Below is a small trained network, with its code and all its weights. Each question gives an input and a class and asks what happens when units are switched off, that is, made to give their printed mean instead of their output.

import numpy as np


def w(rows, s, z=0):
    codes = np.array(rows[::2]) - 128.0
    scale = np.full(codes.shape[1], s)
    scale[-1] = z or s
    return codes * scale


def f(y):
    return y / 2 * (1 + np.tanh(0.7978845608 * (y + 0.044715 * y**3)))


def log_softmax(a):
    a = a - a.max(-1, keepdims=True)
    return a - np.log(np.exp(a).sum(-1, keepdims=True))


def net(x, mask):
    res = np.array(x, float).reshape(1, 8) / 4 @ E
    y = f(res @ A[0][:, :-1].T + A[0][:, -1])
    res = res + np.where(mask, y, B[0][:, -1]) @ B[0][:, :-1]
    return log_softmax(res[-1] @ U[:, :-1].T + U[:, -1])


A, B = {}, {}
E = w([
[112,161,82,161,97,69,225,61,35],'x0',
[161,211,254,127,170,53,156,99,96],'x1',
[187,168,84,116,68,95,144,183,77],'x2',
[119,110,93,139,117,130,153,65,87],'x3',
[48,181,173,41,126,181,149,120,191],'x4',
[92,109,124,148,28,129,149,189,103],'x5',
[136,174,163,56,55,143,162,194,62],'x6',
[121,154,111,120,155,118,93,121,89],'x7',
],0.0087)
A[0] = w([
[158,150,31,126,80,94,183,138,100,131],'n1',
[81,182,183,88,140,167,130,44,190,224],'n2',
[179,98,139,127,103,161,166,190,122,180],'n3',
[166,82,48,191,87,156,134,76,23,186],'n4',
[127,174,162,157,182,95,134,59,138,191],'n5',
[133,38,6,172,106,147,47,133,212,212],'n6',
[97,82,81,130,128,177,109,155,215,221],'n7',
[118,135,85,129,149,145,150,168,148,58],'n8',
[38,96,147,128,107,142,95,111,136,128],'n9',
[193,172,160,159,46,145,120,230,97,186],'n10',
[85,164,186,85,105,148,178,159,159,252],'n11',
[192,154,158,203,254,64,119,69,75,207],'n12',
[167,159,166,105,89,103,119,252,103,120],'n13',
[172,164,128,155,85,96,153,115,96,245],'n14',
[125,51,163,154,191,100,154,163,87,134],'n15',
],0.0088,0.0034)
B[0] = w([
[84,118,131,139,76,78,194,133,57,176],'n1',
[84,164,221,112,146,145,198,118,173,220],'n2',
[132,134,70,117,112,115,85,170,130,152],'n3',
[104,136,65,140,109,172,211,88,43,201],'n4',
[168,110,174,39,211,111,117,76,156,206],'n5',
[129,90,77,242,110,250,72,145,101,214],'n6',
[145,146,121,173,90,217,105,155,166,188],'n7',
[177,133,138,244,114,71,165,133,181,129],'n8',
[134,165,128,126,153,175,177,118,129,157],'n9',
[174,141,94,131,61,48,35,206,128,189],'n10',
[97,148,174,72,88,109,163,217,198,202],'n11',
[171,108,161,161,242,55,25,35,127,251],'n12',
[163,100,96,60,85,38,74,195,171,185],'n13',
[138,91,82,85,135,107,119,95,82,184],'n14',
[150,148,99,136,164,150,118,127,142,151],'n15',
],0.011,0.015)
U = w([
[135,112,89,181,106,254,94,162,142,217],'0',
[183,139,104,59,58,69,94,219,109,150],'1',
[87,184,193,57,122,170,184,162,180,43],'2',
[172,133,161,93,198,118,112,66,119,173],'3',
[121,128,76,100,96,109,204,93,28,1],'4',
],0.0087,0.0008)

Each question gives the input, the list of numbers given to net, and the class t.
The units are the neurons (one row each of A and B). Each row of codes is followed by its name. A weight is (code - 128) times the scale printed after its matrix; where a second scale follows, it is the last column's (A, B and U).
mask holds one flag per neuron, in row order. A switched-off neuron (its flag False) gives its mean, the last column of its row in B, instead of its output. The means were averaged over made-up inputs and are rounded, as every weight is.
A unit's drop is (log p(t) with every unit on - log p(t) with that unit switched off) / (log p(t) with every unit on - log p(t) with every unit switched off).
The circuit of an input: a set's keep is (log p(t) with only the set's units on - log p(t) with every unit switched off) / (log p(t) with every unit on - log p(t) with every unit switched off). Starting from the 12 units with the biggest drops (on a tie, the unit counted first), units are removed one at a time, each time the one whose removal leaves the highest keep (on an exact tie, the one counted first), for as long as the keep stays at least 0.8.
circuit, biggest first: the units of the circuit, biggest drop first
top k neurons: the k neurons with the biggest drops, biggest first
drop when u is switched off: that unit's drop, to one decimal
input [-3,6,0,-8,-3,-2,3,8], class 1: circuit, biggest first => [n13]
input [3,-8,5,3,-8,-5,3,-3], class 4: top 2 neurons => [n4 n1]
input [-4,7,5,7,5,-2,7,2], class 1: top 2 neurons => [n13 n10]
input [-7,2,1,-6,-8,1,-2,-3], class 0: top 2 neurons => [n6 n11]
input [3,-7,-4,7,-8,-6,1,8], class 4: top 3 neurons => [n4 n1 n7]
input [-5,-2,1,1,7,0,-5,2], class 0: top 2 neurons => [n6 n7]
input [8,2,1,-2,6,-6,-1,-7], class 2: top 3 neurons => [n2 n11 n6]
input [5,-4,6,2,6,-3,2,-5], class 4: top 2 neurons => [n1 n13]
input [0,0,-6,-6,6,-4,-7,4], class 2: top 2 neurons => [n2 n7]
input [-3,-1,-6,-6,2,-6,-7,-6], class 0: top 2 neurons => [n6 n7]
input [-8,2,-4,0,0,-4,8,-4], class 2: top 2 neurons => [n2 n12]
input [5,4,-2,-1,3,8,0,-5], class 1: top 2 neurons => [n2 n10]
input [1,-1,2,4,-5,7,-1,-7], class 4: drop when n4 is switched off => 0.5
input [-8,3,-6,-3,5,-3,-7,-5], class 2: circuit, biggest first => [n2]
input [6,1,0,-3,-6,-1,6,7], class 4: drop when n4 is switched off => 1.7
input [-7,1,-8,1,-7,-2,-1,-7], class 0: drop when n6 is switched off => 0.1
